Below is a small trained network, with its code and all its weights. Each question gives an input and a class and asks what happens when units are switched off, that is, made to give their printed mean instead of their output.

import numpy as np


def w(rows, s, z=0):
    codes = np.array(rows[::2]) - 128.0
    scale = np.full(codes.shape[1], s)
    scale[-1] = z or s
    return codes * scale


def f(y):
    return np.maximum(y, 0)


def log_softmax(a):
    a = a - a.max(-1, keepdims=True)
    return a - np.log(np.exp(a).sum(-1, keepdims=True))


def net(x, mask):
    res = np.array(x, float).reshape(1, 3) / 4 @ E
    y = f(res @ A[0][:, :-1].T + A[0][:, -1])
    res = res + np.where(mask, y, B[0][:, -1]) @ B[0][:, :-1]
    return log_softmax(res[-1] @ U[:, :-1].T + U[:, -1])


A, B = {}, {}
E = w([
[110,94,64,46,163,80,174],'x0',
[176,138,97,103,8,113,157],'x1',
[157,25,162,87,121,133,87],'x2',
],0.015)
A[0] = w([
[124,144,135,133,173,127,126,86],'neuron 0',
[112,104,95,106,171,114,139,97],'neuron 1',
[120,118,134,104,156,119,156,129],'neuron 2',
[105,113,139,142,251,133,111,87],'neuron 3',
[128,136,167,187,148,147,76,91],'neuron 4',
[136,126,158,103,131,111,109,90],'neuron 5',
[110,198,101,149,188,127,157,87],'neuron 6',
[118,119,80,92,192,113,147,94],'neuron 7',
[130,123,102,108,80,120,145,82],'neuron 8',
[139,32,150,122,155,141,94,85],'neuron 9',
[124,122,121,123,152,134,125,254],'neuron 10',
],0.024,0.015)
B[0] = w([
[137,153,112,137,100,147,143,162],'neuron 0',
[124,152,171,122,122,161,158,184],'neuron 1',
[128,87,129,148,161,153,133,169],'neuron 2',
[152,99,88,115,62,120,128,251],'neuron 3',
[126,106,176,118,156,178,148,215],'neuron 4',
[94,140,129,142,110,129,129,146],'neuron 5',
[92,168,85,117,156,135,128,208],'neuron 6',
[124,118,168,131,152,185,130,203],'neuron 7',
[140,130,109,127,90,159,120,179],'neuron 8',
[97,191,79,122,155,143,134,233],'neuron 9',
[160,125,183,158,131,2,70,209],'neuron 10',
],0.038,0.023)
U = w([
[197,124,83,108,32,151,119,213],'0',
[58,219,71,125,187,112,116,108],'1',
[155,139,226,137,145,198,134,58],'2',
[168,130,170,159,163,3,103,255],'3',
[131,57,105,120,160,87,167,27],'4',
],0.011,0.0057)

Each question gives the input, the list of numbers given to net, and the class t.
The units are the neurons (one row each of A and B). Each row of codes is followed by its name. A weight is (code - 128) times the scale printed after its matrix; where a second scale follows, it is the last column's (A, B and U).
mask holds one flag per neuron, in row order. A switched-off neuron (its flag False) gives its mean, the last column of its row in B, instead of its output. The means were averaged over made-up inputs and are rounded, as every weight is.
A unit's drop is (log p(t) with every unit on - log p(t) with that unit switched off) / (log p(t) with every unit on - log p(t) with every unit switched off).
The circuit of an input: a set's keep is (log p(t) with only the set's units on - log p(t) with every unit switched off) / (log p(t) with every unit on - log p(t) with every unit switched off). Starting from all 11 units, units are removed one at a time, each time the one whose removal leaves the highest keep (on an exact tie, the one counted first), for as long as the keep stays at least 0.8.
units of the circuit, in order: the units of the circuit, biggest drop first
unit that matters most: the unit with the biggest drop
top k neurons: the k neurons with the biggest drops, biggest first
drop of u: that unit's drop, to one decimal
input [6,-5,-2], class 2: top 2 neurons	(neuron 7; neuron 1)
input [2,-7,7], class 0: top 2 neurons	(neuron 3; neuron 6)
input [-3,-1,2], class 3: unit that matters most	neuron 7
input [-4,0,5], class 1: top 2 neurons	(neuron 9; neuron 7)
input [5,-6,-5], class 0: top 3 neurons	(neuron 3; neuron 9; neuron 4)
input [6,1,5], class 2: top 4 neurons	(neuron 7; neuron 6; neuron 1; neuron 2)
input [-2,-7,7], class 0: top 2 neurons	(neuron 3; neuron 6)
input [1,-4,-4], class 0: top 3 neurons	(neuron 3; neuron 9; neuron 0)
input [5,6,8], class 1: top 2 neurons	(neuron 9; neuron 3)
input [5,-2,-1], class 2: top 2 neurons	(neuron 7; neuron 1)
input [-3,-1,-3], class 3: top 4 neurons	(neuron 9; neuron 7; neuron 1; neuron 8)
input [8,6,-7], class 2: drop of neuron 9	1.1
input [0,-6,5], class 0: drop of neuron 5	0.0
input [-8,6,5], class 2: units of the circuit, in order	(neuron 3)
input [-2,-5,-4], class 0: drop of neuron 3	1.9
